Here is a tiny trained network, its code and every weight. The questions are about switching its units off for an input and a target symbol, where a switched-off unit gives its printed mean instead of its output.

import numpy as np


def w(rows, s, z=0):
    codes = np.array(rows[::2]) - 128.0
    scale = np.full(codes.shape[1], s)
    scale[-1] = z or s
    return codes * scale


def norm(h):
    return h / np.sqrt((h * h).mean(-1, keepdims=True) + 1e-5)


def softmax(a):
    e = np.exp(a - a.max(-1, keepdims=True))
    return e / e.sum(-1, keepdims=True)


def log_softmax(a):
    a = a - a.max(-1, keepdims=True)
    return a - np.log(np.exp(a).sum(-1, keepdims=True))


def net(x, mask):
    ids = ['αβγδεζηλμξπω'.index(c) for c in x.split()]
    T = len(ids)
    res = E[ids] + P[:T]
    u = 0
    for l in range(3):
        r = norm(res)
        for j in range(2):
            rows = slice(3 * j, 3 * j + 3)
            q, k, v = (r @ M[l][rows].T for M in (Q, K, V))
            z = softmax(np.where(np.tri(T) > 0, q @ k.T / 3**0.5, -1e9)) @ v
            o = O[l][rows]
            res = res + np.where(mask[u + j], z, o[:, -1]) @ o[:, :-1]
        u += 2
    return log_softmax(norm(res)[-1] @ U[:, :-1].T + U[:, -1])


Q, K, V, O = {}, {}, {}, {}
E = w([
[84,159,189,131],'α',
[82,159,191,133],'β',
[86,160,185,131],'γ',
[43,150,182,130],'δ',
[85,158,183,132],'ε',
[89,160,181,130],'ζ',
[100,168,168,124],'η',
[127,199,174,92],'λ',
[87,103,178,199],'μ',
[84,203,253,79],'ξ',
[185,237,90,80],'π',
[142,171,74,197],'ω',
],0.013)
P = w([
[10,250,169,228],'0',
[46,95,36,48],'1',
[72,231,187,192],'2',
[89,80,56,50],'3',
[121,224,203,196],'4',
[112,62,77,71],'5',
[161,182,197,183],'6',
[145,54,88,77],'7',
[224,142,216,178],'8',
[61,156,57,76],'9',
],0.016)
Q[0] = w([
[142,100,127,5],'0.h1',
[244,129,19,246],'0.h1',
[173,228,195,32],'0.h1',
[100,75,4,77],'0.h2',
[113,165,198,139],'0.h2',
[117,201,136,147],'0.h2',
],0.011)
K[0] = w([
[196,97,120,195],'0.h1',
[3,186,120,144],'0.h1',
[154,85,127,144],'0.h1',
[73,170,156,118],'0.h2',
[110,63,146,140],'0.h2',
[139,115,95,115],'0.h2',
],0.016)
V[0] = w([
[206,151,212,20],'0.h1',
[199,231,5,119],'0.h1',
[127,9,110,186],'0.h1',
[179,1,143,13],'0.h2',
[104,141,147,174],'0.h2',
[208,74,86,43],'0.h2',
],0.0072)
O[0] = w([
[132,181,186,40,119],'0.h1',
[161,215,2,96,98],'0.h1',
[90,50,112,143,35],'0.h1',
[225,65,151,213,4],'0.h2',
[182,184,112,166,160],'0.h2',
[201,102,173,170,2],'0.h2',
],0.0091,0.0052)
Q[1] = w([
[160,71,52,71],'1.h1',
[116,89,189,161],'1.h1',
[139,131,171,163],'1.h1',
[51,120,153,136],'1.h2',
[101,150,101,32],'1.h2',
[77,168,178,2],'1.h2',
],0.017)
K[1] = w([
[198,64,93,157],'1.h1',
[103,194,194,157],'1.h1',
[114,174,115,135],'1.h1',
[145,62,203,94],'1.h2',
[229,143,204,165],'1.h2',
[254,63,181,168],'1.h2',
],0.015)
V[1] = w([
[254,18,66,74],'1.h1',
[186,229,89,214],'1.h1',
[139,119,17,57],'1.h1',
[204,117,55,125],'1.h2',
[74,146,185,30],'1.h2',
[156,133,173,38],'1.h2',
],0.0092)
O[1] = w([
[47,30,109,36,3],'1.h1',
[79,151,191,245,132],'1.h1',
[143,49,129,114,133],'1.h1',
[128,12,67,38,82],'1.h2',
[254,144,250,118,164],'1.h2',
[254,175,179,86,126],'1.h2',
],0.0085,0.017)
Q[2] = w([
[153,142,78,212],'2.h1',
[18,69,157,123],'2.h1',
[119,137,10,147],'2.h1',
[140,196,190,117],'2.h2',
[89,196,86,107],'2.h2',
[93,181,206,171],'2.h2',
],0.013)
K[2] = w([
[200,118,173,156],'2.h1',
[247,129,46,105],'2.h1',
[197,39,122,235],'2.h1',
[63,80,59,69],'2.h2',
[206,97,66,146],'2.h2',
[109,129,76,31],'2.h2',
],0.011)
V[2] = w([
[68,140,111,147],'2.h1',
[192,221,238,233],'2.h1',
[185,170,42,125],'2.h1',
[159,71,226,81],'2.h2',
[151,255,58,155],'2.h2',
[235,180,121,253],'2.h2',
],0.0074)
O[2] = w([
[130,178,162,161,154],'2.h1',
[141,1,181,138,244],'2.h1',
[180,159,75,145,142],'2.h1',
[61,182,120,106,58],'2.h2',
[189,8,80,185,247],'2.h2',
[183,176,17,175,113],'2.h2',
],0.0086,0.011)
U = w([
[155,200,140,204,175],'α',
[70,103,173,53,98],'β',
[83,127,161,119,59],'γ',
[182,116,80,51,205],'δ',
[88,127,169,116,42],'ε',
[147,74,39,180,132],'ζ',
[105,132,153,116,3],'η',
[68,29,151,157,58],'λ',
[139,185,176,1,47],'μ',
[73,116,180,114,44],'ξ',
[67,108,190,92,59],'π',
[191,133,211,98,202],'ω',
],0.017,0.0056)

Each question gives the input, a string of symbols that net reads in full, and the target symbol t.
The units are the heads (3 rows each of Q, K, V and O). Each row of codes is followed by its name. A weight is (code - 128) times the scale printed after its matrix; where a second scale follows, it is the last column's (O and U).
mask holds one flag per head, layer by layer. A switched-off head (its flag False) gives its mean, the last column of its rows in O, instead of its output. The means were averaged over made-up inputs and are rounded, as every weight is.
A unit's drop is (log p(t) with every unit on - log p(t) with that unit switched off) / (log p(t) with every unit on - log p(t) with every unit switched off).
The circuit of an input: a set's keep is (log p(t) with only the set's units on - log p(t) with every unit switched off) / (log p(t) with every unit on - log p(t) with every unit switched off). Starting from all 6 units, units are removed one at a time, each time the one whose removal leaves the highest keep (on an exact tie, the one counted first), for as long as the keep stays at least 0.8.
circuit, biggest first: the units of the circuit, biggest drop first
most important unit: the unit with the biggest drop
which heads matter: for each layer, one digit per head in row order, 1 if its drop is at least 0.15 and else 0, layers parted by /
input ζ λ ξ ω ω ε ζ π α η, target δ: circuit, biggest first	0.h2, 0.h1, 1.h1, 1.h2
input γ η μ λ δ ζ ξ μ π α, target δ: most important unit	1.h2
input ε γ λ ζ μ α, target λ: circuit, biggest first	1.h2, 0.h2, 2.h1
input α ξ ε η ζ ω α α π ζ, target δ: which heads matter	10 / 01 / 00
input ζ π ω β, target ζ: circuit, biggest first	1.h2, 2.h2
input γ β δ γ γ ζ μ δ, target λ: circuit, biggest first	1.h2, 0.h2, 2.h1
input λ α δ λ, target μ: which heads matter	01 / 10 / 00
input ε μ ξ α η μ ε β, target λ: which heads matter	11 / 01 / 00
input η ξ β μ ε δ λ ε, target μ: which heads matter	11 / 10 / 00
input λ ζ λ β, target μ: circuit, biggest first	1.h1, 0.h2
input ε ω ω ζ δ μ ε λ, target λ: circuit, biggest first	1.h2, 0.h2, 0.h1
input ξ ω η ε π ε, target δ: which heads matter	00 / 00 / 00
input β μ π α β α η λ, target μ: circuit, biggest first	0.h1, 0.h2, 1.h1
input δ δ ξ ε λ β γ μ β γ, target λ: circuit, biggest first	0.h2, 1.h2, 0.h1
input ζ γ ζ λ ε α ω ω ω μ, target ζ: circuit, biggest first	1.h2
input λ λ ω γ π δ ε ω λ π, target ζ: which heads matter	11 / 00 / 00
input α ζ ζ λ π ξ α β ω π, target ζ: which heads matter	00 / 01 / 00
input ξ α η α β ξ λ η π ξ, target δ: circuit, biggest first	1.h2, 0.h1, 0.h2, 1.h1
input ξ α δ γ η π β ε λ δ, target μ: circuit, biggest first	1.h1, 0.h1
input ω ε η ε γ ξ λ ω π α, target ζ: most important unit	0.h2
input ε λ γ ω λ ε, target ζ: which heads matter	10 / 00 / 01
input λ β μ μ η η ω γ, target ζ: which heads matter	00 / 01 / 01
input ε η λ β λ π, target δ: which heads matter	01 / 10 / 00
input γ π β ω, target ζ: which heads matter	10 / 00 / 01
input η ω ζ π λ α α μ ω ζ, target ζ: which heads matter	00 / 01 / 01
